In the rows, zero is written as 128.
Known rows:
dedes: [108 107 143 191 111 121 165 132 120 100 143 135 146 158 114 130 124 134
 137 122 110 140 148  88  76 116 143 191 110 118 108  96 103  95]
fiskim: [120 115 124 132 136 125 127 120 133 123 141 103 141 134 126 141 123 136
 128 131 138 144 132 140 124 127 133 145 132 129 114 119 127 131]
fliskidas: [ 84 126 215 192 106  96 136  74 135 118 161 127 124 157 121 148 103 146
 183 152 113 147 127  62 117 105 173 176 150  92 116 112  92  59]
flotrar: [107  74 174 210 135 100 148 111 118  99 165 129 128 170  97 133 122 147
 158 141  99 157 133  95  76 117 185 208 124 100  90  81 111  95]
felizu: [124 159 164  88 155 168 109 140 129 122 131  85 185 150 136 124 113 123
 127  82 164 152 166 178 101 190 103 174 145 102 127 119 121 129]
grenun: [107 132 123 110  94 165 177 130 142  90 119 109 160 146 137 116 107  87
 158 109 150 105 158 113  92 125  66 153 133 134 143 125 112 109]
momenek: [ 93 132 110 108  65 175 208 126 140  78 114 108 169 146 143 118  92  63
 183 108 152 101 166 100  76  95  38 152 124 145 160 136  96  97]
dralir: [134 138 128 120 125 114 138 120 134 122 148  92 148 117 124 131 119 117
 124 122 132 141 141 130 126 131 139 150 138 126 110 124 125 142]
subil: [170 100 157 101 146  73  77  34 162  73 110 129  62 129 127 148 125 115
 181 101  54  99 172 176 187  86  78 185 152 173  67  87  32 156]
klefle: [152  72  94 149  79 118 141 129 180 140 137  97 144 134 130 163 146 144
 152 146 115 151 151 124 150 117 143 126 154 149 106 127 176 137]
nolebrem: [140 103  99 117 124 125 141 117 147 105 133  87 136 132 118 157 127 140
 117 145 139 171 132 134 137 122 136 117 145 143 101 134 153 136]
neven: [137 111 134 146 139 110 116 107 128 109 126 134 119 146 123 146 139 126
 145 114  92 140 139 127 107 120 118 165 136 145  91 105  93 127]
mipetrim: [123 118 128 133 127 131 128 144 109 133 122 131 113 111 131 113 126 135
 128 104 134 123 118 135 126 123 130 116 102 119 126 133 136 135]
fladas: [128 118 122 125 130 136 125 144 101 133 130 128 112 122 116 116 135 130
 139 101 111 118 105 130 123 127 133 110 120 126 139 134 139 143]
griplalus: [128 121 128 138 134 135 129 143 107 132 120 133 110 114 132 110 124 135
 131 105 129 116 120 133 128 127 138 124 109 127 137 133 135 140]
bradra: [127 110 132 129 130 144 132 153 120 124 123 130 104 127 120 106 128 144
 129 122 129  99 132 149 133 131 136 109 111 119 140 114 135 145]
flogim: [ 93 119 139 153 146 122 123 115 109 159 118 134 114 110 148 132 115 127
 146 118 155 140 108 134 149 105 125 103  99 120 141 147 126 138]
fosko: [128 119 124 135 128 130 125 144 111 135 121 132 117 118 127 110 128 132
 124 108 127 123 119 136 123 126 135 120 103 123 135 126 134 143]
tudur: [117 122 137 130 132 120 120 141 115 139 120 114 112 108 143 117 123 125
 125  91 123 118 112 132 152 130 135 118 103 120 132 141 129 141]
rugrul: [115 119 127 146 139 132 126 138 106 146 122 138 111 115 131 123 123 129
 128 112 138 129 118 136 140 120 131 116 101 120 136 134 131 139]

Facts:
bimi buves bosku; bimi buves grenun; bimi buves sefo; bimi buves begi; bimi buves rosol
breklor buves subil; bribro buves treklam; bribro buves dratral; bribro buves skadim; brikoflak buves dufo
brikoflak buves dedes; brikoflak buves tustum; brikoflak buves drafil; brutrol buves ramok; brutrol buves flogim
brutrol buves rugrul; brutrol buves puzon; brutrol buves nutun; digrigi buves boploson; digrigi buves bridrar
digrigi buves meror; digrigi buves fladas; digrigi buves fligas; drabran buves grodes; dravu buves tafal
dravu buves zosik; dravu buves klapi; dravu buves neven; faku buves moster; faku buves fligas
flikol buves ramok; flikol buves flogim; flikol buves vobom; flikol buves tugron; flikol buves flelem
flikol buves skebil; fliskidas buves leflaplo; fliskidas buves subil; fliskidas buves flogim; fliskidas buves tudur
fliskidas buves fiskim; fliskidas buves puzon; fliskidas buves ziben; graro buves boploson; graro buves tudur
graro buves fiplal; graro buves skebil; grereken buves boklol; grereken buves drufen; grereken buves tudur
grereken buves padro; grereken buves klaklus; gufa buves grugur; gufa buves naful; gufa buves ramu
gufa buves ripa; kegris buves dralir; kegris buves gobu; kegris buves grubor; kegris buves veflibok
klibis buves vuflo; klibis buves meflos; kludror buves ramu; kludror buves flelem; kludror buves skadim
klupom buves ruto; klupom buves fiplal; klupom buves grodes; klupom buves flamal; kotropur buves ramok
kotropur buves boklol; kotropur buves drilur; kotropur buves klapi; kotropur buves beklistis; meflem buves dufo
meflem buves vomufes; meflem buves bradra; meflem buves vifur; meflem buves klefle; moklas buves dufo
moklas buves zosik; moklas buves skebil; moklas buves putri; moklas buves zabrer; paplek buves dedes
paplek buves ramu; paplek buves zosik; paplek buves flamal; paplek buves klaklus; paplek buves fodek
pleplestes buves stabar; pleplestes buves bradra; pleplestes buves deplu; plistes buves petir; plistes buves tafal
plistes buves fladas; plistes buves gisos; plistes buves beklistis; plodiva buves trunel; plodiva buves treklam
plodiva buves bridrar; plodiva buves drilur; plodiva buves grotobrum; punak buves dralir; punak buves drifli
punak buves padro; punak buves fodek; remuk buves ramok; remuk buves trunel; remuk buves naful
remuk buves stabar; remuk buves buvik; remuk buves flogim; remuk buves deplu; remuk buves kefo
remuk buves ludo; skopem buves vuflo; skopem buves fiplal; skopem buves ludo; truklir buves boploson
truklir buves ruto; truklir buves trune; truklir buves deplu; truklir buves gonos; truklir buves veflibok
truklir buves grosko; truklir buves skadim; viflon buves gribe; viflon buves subil; viflon buves stabar
viflon buves vifur; viflon buves flotrar; viflon buves poda; zegar buves flogim; zegar buves meror
zegar buves ruto; zegar buves bitriko; zegar buves grubor; zegar buves felizu; zegar buves padro
ziflum buves bimaskom; ziflum buves foplo; ziflum buves trune; beklistis bruta trunel; bimi bruta moklas
bitriko bruta naful; bribro bruta pleplestes; bridrar bruta dedes; bridrar bruta brutrol; bridrar bruta graro
britruno bruta trunel; brutrol bruta felizu; dedes bruta brikoflak; dedes bruta fligas; deplu bruta sefo
digrigi bruta grugur; digrigi bruta fluzutir; drabran bruta nubra; drabran bruta ziben; drafil bruta truklir
dralir bruta grugur; dratral bruta subil; dratral bruta brutrol; dufo bruta ripa; felizu bruta foplo
felizu bruta vobom; felizu bruta moster; fiskim bruta buvik; fleklus bruta rakor; fligas bruta gribe
fligas bruta britruno; fligas bruta deplu; flikol bruta griplalus; fliskidas bruta dratral; fliskidas bruta grotobrum
fliskidas bruta fligas; flotrar bruta drilur; flotrar bruta dratral; fodek bruta dufo; fodek bruta tera
gastil bruta zegar; gastil bruta fleklus; gonos bruta gribe; graro bruta flotrar; grenun bruta gribe
grenun bruta vobom; gribe bruta britruno; grosko bruta truklir; grosko bruta trunel; grubor bruta fiskim
grugur bruta drufen; kegris bruta bribro; kegris bruta grosko; klapi bruta beklistis; klefle bruta punak
klefle bruta putri; klera bruta momenek; klibis bruta tustum; klupom bruta viflon; leflaplo bruta fliskidas
leflaplo bruta plistes; meflos bruta grosko; moklas bruta klapi; moklas bruta skadim; moklas bruta putri
momenek bruta gribe; neven bruta subil; nokla bruta britruno; nokla bruta moklas; nolebrem bruta rosol
nubra bruta ziben; numesom bruta stugrak; nutun bruta fiplal; petir bruta britruno; petir bruta beses
plistes bruta tera; plodiva bruta meflos; poda bruta vazok; putri bruta boploson; puzon bruta nubra
ramok bruta sapli; ramok bruta skadim; rosol bruta drafil; sefo bruta tustum; skadim bruta rosol
stabar bruta gobu; stabar bruta fleklus; stovok bruta dufo; stovok bruta sapli; stugrak bruta bribro
subil bruta nubra; tafal bruta dedes; tafal bruta dratral; tera bruta foplo; treklam bruta rakor
truklir bruta nutun; trunel bruta tustum; tugron bruta paplek; tugron bruta beklistis; vazok bruta moster
zegar bruta putri; ziflum bruta ripa

Rows:
No name comes twice in this set of rows, the named rows included.
[138 153 151 109 106 131 107 123 116 138 128 151 102 117 115 115 132 135
 139 126 109 110 100 103 134 139 145  89 160 112 155 139 136 118]	faku
[118  96 152 161 136 126 126 113 116 108 162 122 138 162  93 133 131 126
 155 124 107 152 115 112  80 136 149 180 155 120 106 114 123 111]	bridrar
[141  94 105 133 111 129 119 139 125 140 129 130 115 105 132 118 129 126
 142 110 116 122 105 119 142 130 132 113 126 135 130 154 158 141]	boploson
[148 168 135  94 144 134 120  94 120  97 145 148 124 129 103 129 121 132
 107 185 164 163 130 115  96 138 125 113 164  97 131 133 137 120]	bribro
[122 119 124 123 120 137 151 128 139 111 128 114 150 136 128 133 120 113
 138 120 132 132 144 125 111 121 103 149 130 133 124 126 116 124]	klera
[139 154 152 113 112 115 104 122 168 113 117 143 129 126 151 128 122 118
  84 144 128 141 125  92 152 159 113 122 145 113 108 164 136  75]	klupom
[170  87  70 123 101 119 143 102 157 117 143 100 150 116 119 157 123 135
 121 180 170 195 154 121 118 112 135 110 166 136  87 148 183 150]	skadim
[131 140 141 103 144 151 108 152 107 135 120 118 135 119 138  96 121 134
 124  94 144 124 137 162 126 162 119 133 113 111 142 126 135 152]	foplo
[118 147 109  95 188 134 143 118 121  70 137  97 125 147 103 139 129 126
  68 170 153 154  99 147 124 121 121 125 121 136 104 123 120 109]	meflos
[145 122 123 107 141 108 103 105 117 126  97 146  89 102 142 124 128 121
 139  95 109 106 127 148 161 106 100 123 109 152 118 129  97 161]	ziben
[ 77 135 100 113  48 172 243 135 161  59 115 110 171 153 141 105  90  53
 193 135 152  53 160  80  81  67  22 160 121 167 187 126  91  85]	gribe
[124 159  96  91 176 130 162 114 112  70 136  84 118 134  97 152 122 145
  65 178 153 172 109 144 119 113 139 106 114 139  94 115 124 127]	drafil

Now the same things, written a new way:
Known rows:
bimi: [142 118 193 250 127 120 139 121 126 139 163 166 176 127 126 121 120 135
 131 121 143 133 169 120 123 134 153 125 159 121 128 130 125 120]
breklor: [122 129 153 110 123 120 126 120 124 124 128 130 102 127 126 136 131 126
 147 118 123 126 120 135 124 143 141 119 121 160 124 125 129 122]
bosku: [141 116 157 150 141 116 124 115 132 154 129 131 111 127 128 169 127 118
 125 118 127 124 132 116 124 120 113 125 130 121 127 128 128 124]
plistes: [128 115 166 105 125 159 125 120 123 112 120 143 148 139 149 143 144 155
 137 172 126 142 138 151 129 154 154 119 122 111 126 126 126 125]
meror: [123 122 116  93 126 117 127 152 132 128 117 114 109 125 125 157 125 106
 112 114 135 124 124 120 125 122 138 129 119 109 127 127 121 120]
skebil: [119 128 103  96 131 120 126 132 129 128 116 114 111 127 124 123 123 113
 126 116 122 123 123 124 128 118 118 126 120 116 124 124 124 130]
vobom: [121 125 119 118 124 167 133 134 126 113 116 115 125 125 135 116 136 125
 122 139 126 122 122 177 140 132 118 129 118 112 126 129 126 131]
gribe: [122 125 142 140 125 156 136 120 129 113 122 110 168 123 129 115 123 102
 154 162 123 125 120 143 142 141 126 135 118 138 122 126 141 125]
paplek: [117 128 131 112 126 119 139 117 125 130 146 118 144 121 130  96 135 146
 114 118 122 162 125 120 124 119 134 129 134 126 126 129 124 121]
buvik: [123 120 118 100 127 124 125 147 124 143 116 134 111 122 125 121 124 110
 120 115 120 122 122 134 128 118 112 127 127 134 122 126 128 119]
griplalus: [129 113 154 105 126 116 125 120 131 152 118 132 104 125 130 150 140 121
 127 116 126 130 123 121 124 121 113 124 134 117 129 125 126 122]
fiplal: [119 125 117 113 133 116 125 113 125 121 115 113 110 124 127 101 121 118
 112 125 124 134 125 121 130 116 118 150 122 132 135 129 140 123]
felizu: [129 117 109 143 126 143 132 162 124 113 111 113 143 129 130 142 132 167
 125 170 128 122 126 132 135 154 115 124 129 108 131 128 124 135]
beses: [130 110 140 149 124 129 133 115 134 132 125 118 168 123 134 124 123 116
 127 131 120 125 125 121 127 125 118 133 126 113 124 126 126 120]
fliskidas: [132 124 143 103 125 137 146 113 125 117 144 118 184 124 134 125 129 166
 140 140 124 125 122 150 126 175 133 124 139 183 128 130 126 143]
momenek: [134 120 162 178 123 127 137 119 134 117 121 119 182 124 136 146 120 135
 133 157 126 119 122 121 125 126 117 127 120 113 122 126 132 119]
rakor: [132 138 158 153 124 121 127 122 130 184 127 150 112 123 123 106 153 107
 129 112 129 125 121 157 125 117 111 130 133 106 137 127 122 127]
ramu: [120 121 110 111 134 114 125 137 128 140 125 118 108 129 124 106 121 124
 122 122 120 122 121 118 125 118 111 123 122 112 127 131 125 132]
bimaskom: [126 115 113 115 126 117 123 151 128 140 119 140 108 127 126 134 126 138
 118 122 136 122 121 117 124 118 124 126 132 107 128 124 123 122]
gobu: [125 122 111 125 122 118 134 164 129 171 126 126 111 127 124 106 149 110
 110 119 132 119 122 138 126 122 108 130 131 111 135 126 124 127]

Rows:
No name comes twice in this set of rows, the named rows included.
[131 124 155  91 124 156 135 116 125 114 126 127 145 123 137 124 148 151
 125 119 126 124 122 192 134 170 116 121 127 189 124 125 126 152]	brutrol
[117 123 154 174 125 124 137 120 126 121 157 134 162 140 127  94 123 137
 137 113 127 162 156 121 125 125 146 126 142 124 129 127 123 126]	moklas
[137 117 167 230 139 117 126 113 125 116 124 147 120 164 127 148 126 174
 153 162 134 136 175 121 129 146 171 124 130 106 128 125 124 126]	stovok
[118 116 137 172 134 162 126 122 124 115 113 115 106 168 126 115 132 151
 161 139 125 154 161 127 150 127 120 132 123 116 125 125 125 122]	dufo
[119 108 134 156 134 151 124 126 124 133 117 139 109 138 128 104 135 158
 117 115 128 143 155 156 144 125 118 136 121 124 125 124 123 120]	ripa
[122 125 166 185 125 139 126 120 124 132 121 143 110 140 126 137 141 137
 133 124 134 154 165 136 138 146 138 145 130 120 121 124 123 124]	sapli
[134 147 147 183 124 120 128 122 128 179 127 159 103 130 125 106 142  91
 135 118 135 125 121 141 123 122 117 128 139 113 130 130 126 124]	fleklus
[132 114 171 177 127 161 125 122 124 114 121 140 120 138 137 151 148 160
 139 158 123 132 150 144 139 153 113 126 120 116 125 130 127 118]	tera
[137 122 175 145 125 140 125 133 125 119 115 130 127 130 137 148 144 142
 139 142 122 121 124 131 128 136 116 122 128 111 130 127 125 122]	vazok

Now the same things, written a new way:
Known rows:
skadim: [138 170 128 125 182 153 101 124 117 128 132 125  98 183 172  87 118  50
  97 147 148 118  36 130 187 152]
deklutan: [131 182 129 119 168 144 127 128 136 150 138 118 110 164 147 146 105  87
 139 138 139 101  82 132 178 118]
truklir: [132 172 125 117 166 174 138 142 134 163 146 144  85 156 151  72 138  95
  90 109 153 133  52 102 179 167]
flikol: [154 166 129 116 184 146 152 168 136 150 142 151 116 147 139 108 111 144
 113 116 144 140 100 137 137 118]
numesom: [139 165 115 127 152 153 123 130 118 174 121 153 105 178 134 147 136  78
 136 132 134 101  90 107 182 122]
bimi: [143 186 155 130 179 158 140 148 144 123 145 146  91 154 155  63 114  90
 114 130 155 148  76 123 184 108]
moklas: [155 200 183 146 194 134 150 154 135 114 146 146 100 154 144  75 123  95
 117 133 145 151  46 116 194 113]
vazok: [154 177 128 112 168 130 123  95 154 136 136 102  88 140 124 154  86  81
 121 135 165 114  60 146 178 106]
tugron: [142 188 130 154 175 133 120 130 142 161 131 153  97 169 141 120 108  43
 132 138 146 117 100 126 175 108]
studira: [136 180 126 116 170 144 122 129 135 148 135 119 116 166 146 151 102  81
 139 140 137 103  85 127 180 121]
boklol: [139 180 131 128 166 136 129 137 141 152 137 116 116 168 146 152 108  99
 135 133 147  96  89 134 175 113]
klaklus: [139 177 132 128 174 140 121 127 132 157 137 106 120 179 135 143 105  92
 142 139 144 101  83 126 184 117]
rosol: [137 168 143 143 162 149 128 142 121 146 138 127 108 179 163 112 134  57
  90 157 148 106  41 127 207 130]
meflos: [139 179 144 148 156 138 128 125 129 173 132 152  97 165 146 125 131  43
 117 132 144 102  68 112 193 127]
neven: [147 175 120 131 148 158 121 172 150 143 109 115 102 167 114 152  66  71
 166 119 134  94  66 145 162 100]
nubra: [131 177 125 126 145 166 124 163 153 145 107  92 118 153 117 146  72  68
 146 108 125  68  56 145 152 127]
ramu: [142 174 124 117 192 140 110 116 116 145 131 121 123 179 130 135  98  79
 148 130 133 109  86 120 163 149]
paplek: [154 206 169 138 205 128 148 126 143 163 143 131 105 166 111  88 121  95
 137  95 152 131  71 101 168 157]
plodiva: [134 184 119 133 162 156 140 156 149 152 135 170  75 157 146  99 139 101
 111 101 156 144  82 105 173 128]
grereken: [144 186 132 127 178 151 153 152 152 172 150 119 107 163 128 103 115 143
 128 120 157 121  94 122 170 125]

Rows:
No name comes twice in this set of rows, the named rows included.
[143 165 126 146 162 148 120 146 122 146 139 143  99 188 160 115 124  58
 108 160 144 122  48 127 205 114]	nolebrem
[124 195 133 101 172 150 169 137 130 133 140 126 111 151 128 122 110 123
 137 121 138 145  76 101 176 125]	meflem
[117 171 130  98 163 165 131 113 120 101 127 136 123 150 156 118 109  76
 158 148 112 105  99 123 161  80]	stabar
[150 185 143 132 183 131 121 131 128 144 133 122 120 172 134 161 107  93
 149 132 137 106  71 123 189 120]	zosik
[137 163 115 125 166 141 140 146 137 159 141 116 125 156 147 132 105 104
 106 148 143  96  97 151 145 112]	flogim
[114 191 116 110 165 162 180 145 143 153 143 119 114 151 134 101 119 135
 116 135 151 135  89 113 164 117]	breklor
[130 176 153 118 173 157 107 120 125 109 131 125 114 158 162 101 109  73
 161 143 118  97  92 137 184  72]	gastil
[126 206 166 155 180 121 133 101 153 163 135 118 110 153 134 133 126  38
 119 115 153  94  70 112 176 147]	tustum
[130 203 144 150 179 130 129 117 156 162 141 133  88 147 148 119 127  32
 115 118 152 104  81 126 172 137]	trunel
[143 174 119 117 154 151 111 130 163 140 115  98  88 140 108 138  59  57
 141 112 150  95  55 149 148 121]	dratral
[117 182 130  98 158 168 170 127 128 157 131 150 110 144 126 111 149 120
 106 108 133 124  70  89 156 153]	pleplestes
[173 163 111 124 170 126 106 106 135 138 139 113  86 185 130 135  81  92
 115 164 184 147  54 144 199  94]	fodek

